Below is a small trained network, with its code and all its weights. Each question gives an input and a target symbol and asks what happens when units are switched off, that is, made to give their printed mean instead of their output.

import numpy as np


def w(rows, s, z=0):
    codes = np.array(rows[::2]) - 128.0
    scale = np.full(codes.shape[1], s)
    scale[-1] = z or s
    return codes * scale


def norm(h):
    return h / np.sqrt((h * h).mean(-1, keepdims=True) + 1e-5)


def f(y):
    return np.maximum(y, 0)


def softmax(a):
    e = np.exp(a - a.max(-1, keepdims=True))
    return e / e.sum(-1, keepdims=True)


def log_softmax(a):
    a = a - a.max(-1, keepdims=True)
    return a - np.log(np.exp(a).sum(-1, keepdims=True))


def net(x, mask):
    ids = ['αβγδεζηξσφ'.index(c) for c in x.split()]
    T = len(ids)
    res = E[ids] + P[:T]
    q, k, v = (norm(res) @ M[0].T for M in (Q, K, V))
    z = softmax(np.where(np.tri(T) > 0, q @ k.T / 2**0.5, -1e9)) @ v
    res = res + np.where(mask[0], z, O[0][:, -1]) @ O[0][:, :-1]
    y = f(norm(res) @ A[0][:, :-1].T + A[0][:, -1])
    res = res + np.where(mask[1:9], y, B[0][:, -1]) @ B[0][:, :-1]
    return log_softmax(norm(res)[-1] @ U[:, :-1].T + U[:, -1])


Q, K, V, O, A, B = {}, {}, {}, {}, {}, {}
E = w([
[149,83,101,136,140,104,119],'α',
[190,147,152,133,144,159,117],'β',
[103,153,112,158,141,99,100],'γ',
[129,45,150,184,55,150,98],'δ',
[111,118,175,141,153,4,107],'ε',
[174,177,140,89,175,110,183],'ζ',
[75,97,129,147,172,131,132],'η',
[132,113,165,67,122,113,36],'ξ',
[104,94,150,104,153,126,149],'σ',
[80,139,76,126,104,101,132],'φ',
],0.028)
P = w([
[129,110,116,1,146,31,188],'0',
[150,145,92,61,132,42,129],'1',
[152,158,98,81,134,66,120],'2',
[180,184,97,99,125,75,110],'3',
[157,189,102,116,122,103,85],'4',
[171,207,105,123,131,117,100],'5',
[192,203,115,127,116,132,96],'6',
[210,200,115,142,121,137,89],'7',
[187,164,125,132,109,127,91],'8',
],0.0063)
Q[0] = w([
[111,134,185,97,9,121,160],'head 0',
[171,138,238,59,131,141,131],'head 0',
],0.011)
K[0] = w([
[102,7,133,135,123,93,139],'head 0',
[156,50,172,87,174,122,113],'head 0',
],0.014)
V[0] = w([
[90,214,44,106,3,110,124],'head 0',
[183,141,153,79,174,142,214],'head 0',
],0.0046)
O[0] = w([
[176,178,131,205,10,115,168,188],'head 0',
[172,125,145,238,68,128,52,1],'head 0',
],0.012,0.003)
A[0] = w([
[106,254,78,189,56,123,159,252],'neuron 0',
[111,45,47,242,116,55,137,242],'neuron 1',
[114,90,143,66,178,131,148,225],'neuron 2',
[146,148,118,89,201,89,228,117],'neuron 3',
[191,101,125,198,45,38,90,151],'neuron 4',
[166,96,139,81,91,80,119,89],'neuron 5',
[128,91,174,120,54,201,111,205],'neuron 6',
[159,168,155,152,212,90,109,67],'neuron 7',
],0.0097,0.0023)
B[0] = w([
[180,128,52,109,1,70,142,215],'neuron 0',
[183,133,148,151,113,88,164,254],'neuron 1',
[120,142,49,140,52,159,134,171],'neuron 2',
[129,166,176,141,184,198,62,162],'neuron 3',
[42,107,167,96,143,201,175,236],'neuron 4',
[51,244,95,194,189,139,25,169],'neuron 5',
[234,116,196,187,121,131,81,215],'neuron 6',
[126,64,142,60,95,152,240,160],'neuron 7',
],0.0085,0.011)
U = w([
[194,92,60,152,171,77,69,89],'α',
[208,140,168,34,153,153,160,128],'β',
[143,153,139,90,111,96,8,116],'γ',
[156,82,196,181,106,137,92,175],'δ',
[128,136,139,122,116,123,102,1],'ε',
[183,122,80,109,78,62,167,197],'ζ',
[102,117,216,69,137,40,138,88],'η',
[121,172,120,170,146,165,154,78],'ξ',
[152,46,97,147,168,83,161,34],'σ',
[73,69,97,76,128,181,128,174],'φ',
],0.011,0.0037)

Each question gives the input, a string of symbols that net reads in full, and the target symbol t.
The units are the heads (2 rows each of Q, K, V and O) and the neurons (one row each of A and B). Each row of codes is followed by its name. A weight is (code - 128) times the scale printed after its matrix; where a second scale follows, it is the last column's (O, A, B and U).
mask holds one flag per unit, heads first, then neurons. A switched-off unit (its flag False) gives its mean, the last column of its rows in O or B, instead of its output. The means were averaged over made-up inputs and are rounded, as every weight is.
A unit's drop is (log p(t) with every unit on - log p(t) with that unit switched off) / (log p(t) with every unit on - log p(t) with every unit switched off).
The circuit of an input: a set's keep is (log p(t) with only the set's units on - log p(t) with every unit switched off) / (log p(t) with every unit on - log p(t) with every unit switched off). Starting from all 9 units, units are removed one at a time, each time the one whose removal leaves the highest keep (on an exact tie, the one counted first), for as long as the keep stays at least 0.8.
units of the circuit, in order: the units of the circuit, biggest drop first
k most important neurons: the k neurons with the biggest drops, biggest first
drop of u: that unit's drop, to one decimal
input δ η ζ α, target δ: 3 most important neurons : [neuron 4; neuron 0; neuron 1]
input η δ ξ α, target α: units of the circuit, in order : [neuron 0; neuron 5]
input δ ξ δ γ δ δ ε ε η, target ξ: 4 most important neurons : [neuron 3; neuron 6; neuron 4; neuron 0]
input ξ ε β γ γ φ σ, target φ: units of the circuit, in order : [head 0; neuron 2]
input δ γ η, target ξ: 2 most important neurons : [neuron 3; neuron 4]
input ξ δ η η ε δ α, target α: units of the circuit, in order : [head 0; neuron 4; neuron 0]
input φ γ δ η φ β η, target σ: most important neuron : [neuron 0]
input δ φ δ δ η σ β δ α, target σ: 2 most important neurons : [neuron 6; neuron 1]
input δ δ η η, target φ: 2 most important neurons : [neuron 2; neuron 6]
input δ φ δ ζ η, target δ: drop of neuron 0 : 0.2
input ζ σ σ δ η, target δ: drop of neuron 7 : 0.0
input δ δ ζ ε γ α, target ξ: drop of neuron 4 : 0.2
input δ γ φ σ η, target ζ: drop of neuron 4 : 0.1
